Below is a small trained network, with its code and all its weights. Each question gives an input and a class and asks what happens when units are switched off, that is, made to give their printed mean instead of their output.

import numpy as np


def w(rows, s, z=0):
    codes = np.array(rows[::2]) - 128.0
    scale = np.full(codes.shape[1], s)
    scale[-1] = z or s
    return codes * scale


def f(y):
    return np.maximum(y, 0)


def log_softmax(a):
    a = a - a.max(-1, keepdims=True)
    return a - np.log(np.exp(a).sum(-1, keepdims=True))


def net(x, mask):
    res = np.array(x, float).reshape(1, 8) / 4 @ E
    y = f(res @ A[0][:, :-1].T + A[0][:, -1])
    res = res + np.where(mask, y, B[0][:, -1]) @ B[0][:, :-1]
    return log_softmax(res[-1] @ U[:, :-1].T + U[:, -1])


A, B = {}, {}
E = w([
[107,3,68,76,149,187,122,103,157,98,167],'x0',
[157,162,17,210,118,158,88,118,215,173,142],'x1',
[189,222,213,38,102,226,70,128,148,28,161],'x2',
[183,183,156,73,60,213,180,134,181,131,125],'x3',
[39,126,111,138,232,149,155,75,75,199,187],'x4',
[166,124,136,139,184,108,143,108,212,101,72],'x5',
[114,91,121,155,110,174,105,196,192,146,231],'x6',
[82,197,59,46,176,112,180,156,106,119,112],'x7',
],0.0073)
A[0] = w([
[103,130,207,124,172,129,121,150,105,101,138,127],'N0',
[142,167,85,144,109,98,65,130,93,129,109,97],'N1',
[104,165,115,185,101,127,98,138,112,182,192,156],'N2',
[155,143,137,139,88,232,93,116,208,90,179,252],'N3',
[104,70,150,152,53,95,181,133,62,248,110,215],'N4',
[100,24,27,140,108,106,76,147,137,154,233,195],'N5',
[109,135,56,88,127,85,103,166,100,131,133,127],'N6',
[134,15,146,144,181,130,95,71,144,138,78,147],'N7',
],0.012,0.0035)
B[0] = w([
[161,190,176,106,94,66,118,162,93,133,126,174],'N0',
[68,192,138,145,162,99,207,114,125,120,95,158],'N1',
[153,204,161,92,161,132,153,78,158,131,94,182],'N2',
[129,246,88,17,154,143,80,113,157,185,169,255],'N3',
[130,222,121,92,103,172,126,86,156,116,138,216],'N4',
[156,93,90,158,168,226,97,131,233,143,148,252],'N5',
[99,139,183,169,133,72,205,158,199,146,81,166],'N6',
[84,146,142,173,167,116,227,202,160,123,86,201],'N7',
],0.011,0.016)
U = w([
[43,166,177,109,186,25,184,126,90,98,56,234],'0',
[130,45,71,101,230,156,62,170,188,145,145,26],'1',
[94,43,145,185,94,131,170,118,156,115,106,19],'2',
[198,219,152,2,99,211,97,111,222,184,168,218],'3',
[132,140,225,48,91,21,112,134,28,75,105,2],'4',
[82,57,134,127,137,68,110,68,50,102,108,61],'5',
],0.0071,0.0038)

Each question gives the input, the list of numbers given to net, and the class t.
The units are the neurons (one row each of A and B). Each row of codes is followed by its name. A weight is (code - 128) times the scale printed after its matrix; where a second scale follows, it is the last column's (A, B and U).
mask holds one flag per neuron, in row order. A switched-off neuron (its flag False) gives its mean, the last column of its row in B, instead of its output. The means were averaged over made-up inputs and are rounded, as every weight is.
A unit's drop is (log p(t) with every unit on - log p(t) with that unit switched off) / (log p(t) with every unit on - log p(t) with every unit switched off).
The circuit of an input: a set's keep is (log p(t) with only the set's units on - log p(t) with every unit switched off) / (log p(t) with every unit on - log p(t) with every unit switched off). Starting from all 8 units, units are removed one at a time, each time the one whose removal leaves the highest keep (on an exact tie, the one counted first), for as long as the keep stays at least 0.8.
circuit, biggest first: the units of the circuit, biggest drop first
most important unit: the unit with the biggest drop
top k neurons: the k neurons with the biggest drops, biggest first
drop of u: that unit's drop, to one decimal
input [6,3,-4,1,1,-3,-7,-1], class 2: top 2 neurons => [N3, N7]
input [5,1,-3,1,-5,2,8,8], class 1: most important unit => N4
input [4,-8,-5,-6,-2,-2,3,2], class 1: circuit, biggest first => [N5, N3]
input [-7,-2,-2,-6,8,-2,0,0], class 0: top 2 neurons => [N3, N5]
input [5,-4,-5,-5,-7,-1,7,8], class 1: top 2 neurons => [N5, N3]
input [8,-3,-7,-2,-6,-5,-1,2], class 1: top 2 neurons => [N3, N5]
input [5,2,-7,-5,-5,-7,2,8], class 1: top 3 neurons => [N5, N3, N0]
input [3,0,0,-5,1,-3,1,-1], class 1: circuit, biggest first => [N3, N5]
input [3,-3,5,0,-3,4,-6,6], class 4: top 2 neurons => [N5, N3]
input [6,2,-6,-6,3,0,-8,3], class 2: top 2 neurons => [N5, N3]
input [2,-2,-1,-3,-4,3,5,1], class 1: top 2 neurons => [N4, N3]
input [5,3,-8,4,0,1,6,6], class 1: top 3 neurons => [N3, N5, N0]
input [-4,-4,7,0,2,0,-6,-3], class 4: drop of N5 => 0.3
input [-8,-3,-5,2,-1,-1,-2,5], class 0: most important unit => N3
input [-3,2,-6,-6,0,2,-5,-2], class 0: drop of N4 => 0.0
input [2,2,3,-2,2,1,-5,-1], class 0: drop of N5 => 0.4
input [-4,0,1,0,-8,0,-8,-2], class 0: drop of N5 => 0.1
